Here is a tiny trained network, its code and every weight. The questions are about switching its units off for an input and a class, where a switched-off unit gives its printed mean instead of its output.

import numpy as np


def w(rows, s, z=0):
    codes = np.array(rows[::2]) - 128.0
    scale = np.full(codes.shape[1], s)
    scale[-1] = z or s
    return codes * scale


def norm(h):
    return h / np.sqrt((h * h).mean(-1, keepdims=True) + 1e-5)


def f(y):
    return y / 2 * (1 + np.tanh(0.7978845608 * (y + 0.044715 * y**3)))


def log_softmax(a):
    a = a - a.max(-1, keepdims=True)
    return a - np.log(np.exp(a).sum(-1, keepdims=True))


def net(x, mask):
    res = np.array(x, float).reshape(1, 7) / 4 @ E
    u = 0
    for l in range(4):
        y = f(norm(res) @ A[l][:, :-1].T + A[l][:, -1])
        res = res + np.where(mask[u : u + 6], y, B[l][:, -1]) @ B[l][:, :-1]
        u += 6
    return log_softmax(norm(res)[-1] @ U[:, :-1].T + U[:, -1])


A, B = {}, {}
E = w([
[92,140,190,122,172,108,136,178,113,89,155],'x0',
[93,155,164,81,89,121,114,63,61,114,159],'x1',
[67,114,158,153,147,115,136,165,36,86,146],'x2',
[71,32,168,73,137,121,160,111,137,120,149],'x3',
[45,128,162,160,194,212,181,95,103,161,127],'x4',
[123,151,134,202,83,154,232,194,148,137,77],'x5',
[108,254,201,115,116,169,63,127,190,119,130],'x6',
],0.0055)
A[0] = w([
[207,138,93,23,96,81,51,29,121,124,140,79],'0.n0',
[165,48,99,174,192,161,200,37,107,201,98,44],'0.n1',
[188,166,57,216,64,144,146,131,38,124,71,59],'0.n2',
[210,112,41,138,151,50,147,252,178,65,109,2],'0.n3',
[215,77,59,132,113,112,146,170,138,97,63,104],'0.n4',
[59,44,152,89,99,82,213,110,82,99,180,80],'0.n5',
],0.0047,0.0042)
B[0] = w([
[92,102,141,102,36,238,2,101,149,178,231,252],'0.n0',
[123,102,40,107,165,157,161,105,178,164,126,178],'0.n1',
[105,163,91,188,72,73,138,85,106,81,140,173],'0.n2',
[221,77,183,151,154,53,133,189,119,197,165,190],'0.n3',
[167,159,135,182,162,182,119,163,126,71,185,207],'0.n4',
[105,94,138,135,88,131,118,160,139,126,53,232],'0.n5',
],0.0067,0.0031)
A[1] = w([
[99,72,38,120,157,154,156,138,148,136,117,5],'1.n0',
[80,52,183,86,147,114,138,131,106,87,92,37],'1.n1',
[207,99,128,114,124,104,111,164,135,148,173,52],'1.n2',
[104,89,98,144,152,135,154,115,145,40,167,118],'1.n3',
[77,15,161,102,129,66,140,127,60,90,93,32],'1.n4',
[71,176,157,88,253,120,113,116,55,97,175,31],'1.n5',
],0.0059,0.0023)
B[1] = w([
[143,158,106,54,188,102,150,95,72,180,125,169],'1.n0',
[99,96,142,67,68,90,222,178,2,63,122,206],'1.n1',
[213,58,157,127,104,132,97,181,105,150,101,184],'1.n2',
[29,155,104,65,125,148,150,135,112,162,127,152],'1.n3',
[43,186,197,85,26,122,216,234,117,137,99,253],'1.n4',
[151,22,153,133,201,145,58,70,121,10,88,214],'1.n5',
],0.0057,0.0027)
A[2] = w([
[124,66,30,98,237,152,216,89,101,253,93,4],'2.n0',
[247,79,166,142,137,92,147,153,129,199,61,72],'2.n1',
[158,143,100,56,102,114,17,65,137,201,141,74],'2.n2',
[129,227,187,130,144,137,130,105,225,132,57,68],'2.n3',
[134,175,107,208,89,82,123,91,62,125,100,91],'2.n4',
[108,55,89,123,186,141,223,53,148,172,150,141],'2.n5',
],0.0055,0.0033)
B[2] = w([
[203,141,116,132,192,254,158,108,127,201,32,199],'2.n0',
[122,102,172,197,187,91,134,156,128,94,164,173],'2.n1',
[107,51,126,106,52,170,119,122,132,149,132,254],'2.n2',
[123,131,192,81,148,116,206,98,175,142,184,189],'2.n3',
[106,142,24,139,166,112,166,96,143,134,147,147],'2.n4',
[189,158,88,89,145,141,106,182,106,144,49,190],'2.n5',
],0.0086,0.0035)
A[3] = w([
[150,169,164,108,152,150,218,97,212,139,149,7],'3.n0',
[111,131,188,148,227,117,61,67,165,26,65,13],'3.n1',
[174,112,75,253,89,106,143,118,156,119,130,113],'3.n2',
[120,161,73,219,175,59,186,146,114,138,108,111],'3.n3',
[176,184,184,113,128,129,198,140,216,142,182,102],'3.n4',
[225,106,134,145,166,85,131,200,155,148,164,20],'3.n5',
],0.0065,0.0016)
B[3] = w([
[100,254,184,91,106,46,140,99,171,207,105,221],'3.n0',
[162,132,107,219,239,145,173,25,135,82,163,202],'3.n1',
[155,161,121,109,170,86,132,170,80,61,141,229],'3.n2',
[150,129,43,79,58,148,25,102,160,78,133,240],'3.n3',
[86,98,147,162,137,46,159,113,190,214,163,255],'3.n4',
[152,63,182,203,191,27,95,245,92,189,118,232],'3.n5',
],0.0066,0.0027)
U = w([
[37,97,177,78,74,115,186,184,57,100,97,133],'0',
[191,84,142,199,146,41,93,222,128,140,148,159],'1',
[89,193,193,140,138,64,178,94,207,191,151,88],'2',
[129,81,131,84,36,165,21,78,146,157,195,204],'3',
[168,138,79,100,176,190,162,136,110,188,30,201],'4',
[102,125,172,153,226,159,111,48,97,50,148,42],'5',
[140,208,5,157,93,88,128,113,113,71,144,4],'6',
],0.013,0.0019)

Each question gives the input, the list of numbers given to net, and the class t.
The units are the neurons (one row each of A and B). Each row of codes is followed by its name. A weight is (code - 128) times the scale printed after its matrix; where a second scale follows, it is the last column's (A, B and U).
mask holds one flag per neuron, layer by layer. A switched-off neuron (its flag False) gives its mean, the last column of its row in B, instead of its output. The means were averaged over made-up inputs and are rounded, as every weight is.
A unit's drop is (log p(t) with every unit on - log p(t) with that unit switched off) / (log p(t) with every unit on - log p(t) with every unit switched off).
The circuit of an input: a set's keep is (log p(t) with only the set's units on - log p(t) with every unit switched off) / (log p(t) with every unit on - log p(t) with every unit switched off). Starting from the 12 units with the biggest drops (on a tie, the unit counted first), units are removed one at a time, each time the one whose removal leaves the highest keep (on an exact tie, the one counted first), for as long as the keep stays at least 0.8.
circuit, biggest first: the units of the circuit, biggest drop first
top k neurons: the k neurons with the biggest drops, biggest first
top k neurons in layer l: the k neurons of layer l with the biggest drops, biggest first
drop when u is switched off: that unit's drop, to one decimal
input [-5,-5,-2,-1,-3,6,7], class 2: circuit, biggest first -> [2.n3]
input [4,3,4,-6,7,6,-5], class 6: circuit, biggest first -> [0.n2 3.n3 2.n4]
input [-3,-3,6,-6,-2,8,7], class 6: top 2 neurons in layer 2 -> [2.n4 2.n0]
input [-5,5,5,-5,7,-7,-5], class 4: circuit, biggest first -> [0.n1 2.n0]
input [1,-1,-4,4,2,-5,-2], class 4: top 2 neurons -> [0.n1 2.n0]
input [-4,-3,0,6,-2,4,-4], class 4: top 4 neurons -> [0.n1 2.n0 1.n0 1.n3]
input [2,-3,8,0,8,5,8], class 5: circuit, biggest first -> [1.n5 1.n4]
input [0,3,8,-3,-4,2,-3], class 6: top 2 neurons -> [0.n2 2.n4]
input [-1,3,-5,0,5,-1,2], class 2: top 2 neurons -> [2.n3 3.n0]
input [-6,2,3,4,2,0,-3], class 4: top 3 neurons -> [0.n1 2.n0 1.n0]
input [-2,-5,3,-2,3,-4,1], class 4: top 4 neurons -> [2.n0 1.n0 0.n4 0.n1]
input [6,-2,0,0,0,4,1], class 2: circuit, biggest first -> [1.n1 3.n0]
input [-3,5,-5,-6,-3,5,4], class 2: top 2 neurons -> [2.n3 3.n4]
input [0,3,3,-8,2,5,-7], class 6: top neuron -> [0.n2]
input [-6,4,-7,8,4,-2,-2], class 4: top 2 neurons -> [2.n0 0.n1]
input [-5,3,-4,6,2,-5,-7], class 4: top 2 neurons in layer 2 -> [2.n0 2.n5]
input [6,4,2,-1,-5,-4,-5], class 0: top 2 neurons -> [1.n4 0.n5]
input [7,2,0,1,7,6,4], class 5: top 3 neurons -> [1.n5 3.n1 1.n4]
input [2,6,-6,7,7,-2,-7], class 4: top 2 neurons -> [0.n1 2.n0]
input [6,4,-1,2,7,0,5], class 5: circuit, biggest first -> [1.n5]
input [8,-5,-3,1,3,3,1], class 2: drop when 3.n0 is switched off -> 0.1
input [2,1,4,-5,-3,-6,-5], class 3: drop when 0.n0 is switched off -> 0.8
input [3,8,4,-6,-7,3,4], class 6: drop when 1.n4 is switched off -> 0.1
